Below are the code and all the weights of a small trained network. Each question names an input and a target symbol and asks about switching units off, where a switched-off unit gives its printed mean instead of its output.

import numpy as np


def w(rows, s, z=0):
    codes = np.array(rows[::2]) - 128.0
    scale = np.full(codes.shape[1], s)
    scale[-1] = z or s
    return codes * scale


def norm(h):
    return h / np.sqrt((h * h).mean(-1, keepdims=True) + 1e-5)


def f(y):
    return y / 2 * (1 + np.tanh(0.7978845608 * (y + 0.044715 * y**3)))


def softmax(a):
    e = np.exp(a - a.max(-1, keepdims=True))
    return e / e.sum(-1, keepdims=True)


def log_softmax(a):
    a = a - a.max(-1, keepdims=True)
    return a - np.log(np.exp(a).sum(-1, keepdims=True))


def net(x, mask):
    ids = ['αεηθλμπφω'.index(c) for c in x.split()]
    T = len(ids)
    res = E[ids] + P[:T]
    u = 0
    for l in range(2):
        r = norm(res)
        for j in range(2):
            rows = slice(2 * j, 2 * j + 2)
            q, k, v = (r @ M[l][rows].T for M in (Q, K, V))
            z = softmax(np.where(np.tri(T) > 0, q @ k.T / 2**0.5, -1e9)) @ v
            o = O[l][rows]
            res = res + np.where(mask[u + j], z, o[:, -1]) @ o[:, :-1]
        u += 2
        y = f(norm(res) @ A[l][:, :-1].T + A[l][:, -1])
        res = res + np.where(mask[u : u + 8], y, B[l][:, -1]) @ B[l][:, :-1]
        u += 8
    return log_softmax(norm(res)[-1] @ U[:, :-1].T + U[:, -1])


Q, K, V, O, A, B = {}, {}, {}, {}, {}, {}
E = w([
[125,155,128,44,150,143,13,150],'α',
[53,120,56,197,218,90,140,126],'ε',
[80,238,175,46,162,221,15,99],'η',
[136,11,38,193,162,112,149,136],'θ',
[71,169,116,120,98,200,98,98],'λ',
[146,100,94,61,132,23,46,216],'μ',
[124,130,83,49,199,192,91,155],'π',
[45,159,128,226,157,166,162,92],'φ',
[128,84,153,106,37,171,149,222],'ω',
],0.012)
P = w([
[143,52,176,172,95,66,254,59],'0',
[254,189,92,138,116,190,93,61],'1',
[75,97,161,50,150,145,196,175],'2',
[229,165,75,153,71,172,113,98],'3',
[63,111,164,60,136,125,183,203],'4',
[209,163,59,159,56,173,98,121],'5',
[45,120,168,76,126,132,160,214],'6',
[193,173,41,167,48,176,79,133],'7',
[41,123,169,95,131,138,156,229],'8',
[178,172,30,176,49,164,62,141],'9',
[34,120,167,102,143,119,153,243],'10',
[172,166,19,190,72,167,44,141],'11',
],0.0085)
Q[0] = w([
[2,109,149,49,189,140,174,198],'L0H0',
[110,162,163,116,181,98,111,110],'L0H0',
[241,163,93,215,14,142,88,45],'L0H1',
[181,140,85,175,95,84,105,104],'L0H1',
],0.009)
K[0] = w([
[139,87,151,64,124,69,195,2],'L0H0',
[165,157,80,111,164,111,130,73],'L0H0',
[123,197,81,177,127,178,108,231],'L0H1',
[84,164,76,133,149,143,86,219],'L0H1',
],0.0099)
V[0] = w([
[151,129,147,82,131,150,66,111],'L0H0',
[121,177,186,203,165,171,48,254],'L0H0',
[121,158,139,140,33,122,69,31],'L0H1',
[121,162,138,138,173,246,129,159],'L0H1',
],0.0074)
O[0] = w([
[157,161,101,96,2,66,204,119,120],'L0H0',
[62,77,180,89,91,195,144,74,4],'L0H0',
[174,88,141,223,118,52,79,88,101],'L0H1',
[150,152,163,179,149,200,193,174,150],'L0H1',
],0.0094,0.0038)
A[0] = w([
[99,107,121,170,38,162,85,71,117],'L0N0',
[198,92,248,57,112,98,1,73,155],'L0N1',
[238,138,107,70,196,228,63,84,70],'L0N2',
[249,137,115,124,69,192,172,97,5],'L0N3',
[135,101,175,87,113,87,156,232,90],'L0N4',
[65,135,99,186,197,89,141,6,173],'L0N5',
[39,77,146,110,174,63,160,149,169],'L0N6',
[142,21,36,113,155,83,105,133,114],'L0N7',
],0.007,0.0031)
B[0] = w([
[96,148,36,126,196,226,137,127,214],'L0N0',
[66,67,68,176,69,166,252,124,186],'L0N1',
[199,170,205,136,48,101,146,106,237],'L0N2',
[139,105,173,146,125,160,2,115,225],'L0N3',
[99,190,144,137,184,146,162,8,182],'L0N4',
[156,111,111,45,57,168,173,172,189],'L0N5',
[101,119,189,92,142,172,59,32,205],'L0N6',
[126,196,167,110,51,169,135,132,255],'L0N7',
],0.0075,0.0035)
Q[1] = w([
[102,2,124,129,223,162,149,146],'L1H0',
[192,152,227,214,200,150,197,163],'L1H0',
[172,211,96,208,23,181,172,63],'L1H1',
[56,98,181,40,207,57,97,225],'L1H1',
],0.0074)
K[1] = w([
[166,42,161,110,244,112,205,123],'L1H0',
[178,131,197,188,163,157,162,174],'L1H0',
[70,254,71,174,45,199,49,177],'L1H1',
[196,55,116,96,183,80,187,64],'L1H1',
],0.007)
V[1] = w([
[220,93,184,62,149,141,94,130],'L1H0',
[180,48,99,98,179,111,182,38],'L1H0',
[228,26,139,151,78,148,198,189],'L1H1',
[92,80,2,131,102,131,44,211],'L1H1',
],0.0061)
O[1] = w([
[36,96,104,135,156,134,94,133,179],'L1H0',
[34,235,170,136,225,128,26,174,5],'L1H0',
[155,24,144,78,177,89,174,181,229],'L1H1',
[215,77,117,84,254,161,133,53,219],'L1H1',
],0.0081,0.0021)
A[1] = w([
[175,167,146,14,83,80,39,153,215],'L1N0',
[209,119,16,164,205,116,124,227,152],'L1N1',
[20,91,82,154,175,155,184,254,144],'L1N2',
[111,159,23,71,99,81,223,196,3],'L1N3',
[63,104,192,141,57,198,96,95,136],'L1N4',
[18,162,162,145,175,166,57,126,61],'L1N5',
[142,185,106,44,91,153,133,27,42],'L1N6',
[179,92,213,186,94,150,249,97,211],'L1N7',
],0.0081,0.0019)
B[1] = w([
[108,58,143,200,151,142,188,106,206],'L1N0',
[57,148,74,127,39,164,97,194,253],'L1N1',
[170,89,235,115,96,217,175,134,209],'L1N2',
[219,198,137,52,178,148,108,53,192],'L1N3',
[98,118,93,2,190,101,107,132,199],'L1N4',
[242,149,100,204,61,83,121,62,175],'L1N5',
[96,43,139,185,51,191,157,174,174],'L1N6',
[2,179,124,165,249,77,126,113,203],'L1N7',
],0.0076,0.0067)
U = w([
[213,144,71,120,111,69,207,94,223],'α',
[181,183,91,186,165,152,48,62,57],'ε',
[62,172,125,177,202,114,221,116,251],'η',
[124,83,133,47,219,136,88,147,118],'θ',
[140,131,55,194,94,102,142,246,126],'λ',
[50,27,115,131,99,109,150,49,4],'μ',
[188,254,118,71,147,165,180,194,40],'π',
[181,106,229,188,107,150,150,159,190],'φ',
[48,198,160,116,35,121,103,115,116],'ω',
],0.0096,0.0026)

Each question gives the input, a string of symbols that net reads in full, and the target symbol t.
The units are the heads (2 rows each of Q, K, V and O) and the neurons (one row each of A and B). Each row of codes is followed by its name. A weight is (code - 128) times the scale printed after its matrix; where a second scale follows, it is the last column's (O, A, B and U).
mask holds one flag per unit, layer by layer, with each layer's heads first. A switched-off unit (its flag False) gives its mean, the last column of its rows in O or B, instead of its output. The means were averaged over made-up inputs and are rounded, as every weight is.
A unit's drop is (log p(t) with every unit on - log p(t) with that unit switched off) / (log p(t) with every unit on - log p(t) with every unit switched off).
k most important neurons: the k neurons with the biggest drops, biggest first
top k neurons in layer l: the k neurons of layer l with the biggest drops, biggest first
which heads matter: for each layer, one digit per head in row order, 1 if its drop is at least 0.15 and else 0, layers parted by /
input φ π α η α ε ω, target φ: which heads matter -> 10 / 01
input φ θ ε θ θ ω θ, target φ: top 2 neurons in layer 1 -> [L1N2, L1N5]
input μ ε θ α λ θ φ ω ω, target μ: which heads matter -> 01 / 00
input ω φ α θ θ η α α θ ω π, target ω: 2 most important neurons -> [L0N4, L0N7]
input μ ω φ μ α η θ, target μ: top neuron in layer 1 -> [L1N0]
input π θ ω φ α, target π: which heads matter -> 11 / 00
input λ α θ, target λ: 2 most important neurons -> [L1N1, L0N7]
input θ π ε θ θ μ α α, target μ: which heads matter -> 10 / 00
input ω θ λ θ ω φ ε η ω, target ω: top 2 neurons in layer 0 -> [L0N4, L0N6]
input ε λ λ α π φ ω, target ε: which heads matter -> 11 / 01
input λ φ μ ε π α ω ω π ω π, target λ: which heads matter -> 11 / 00
input θ η π η π π λ π η, target θ: which heads matter -> 11 / 01
input ω λ π π π α ε ω ω ω ε, target ω: 2 most important neurons -> [L0N4, L0N6]
input ω π λ ε μ, target ω: which heads matter -> 00 / 01
input λ μ λ λ λ θ η η φ φ α, target λ: which heads matter -> 10 / 00
input ω θ π ε μ φ θ α φ, target ω: which heads matter -> 01 / 01
input μ η φ λ θ η η ω α ε π, target μ: which heads matter -> 01 / 00
input ε α π μ π η θ ε η α μ, target ε: 2 most important neurons -> [L0N6, L1N5]
input π ω θ, target π: most important neuron -> [L1N3]
input φ ω η η ω ω θ λ π μ, target α: top 3 neurons in layer 1 -> [L1N3, L1N2, L1N1]
input φ λ η θ φ η λ θ η α φ, target φ: which heads matter -> 10 / 00
input φ α λ μ μ π α, target φ: which heads matter -> 10 / 00
input φ μ μ ω π, target φ: 2 most important neurons -> [L0N5, L0N7]
input φ ε θ π φ θ θ α, target μ: 2 most important neurons -> [L0N2, L1N7]
input θ η θ ω α ω α ω λ π, target φ: most important neuron -> [L0N2]
input λ η π α ω, target λ: 2 most important neurons -> [L1N1, L0N2]
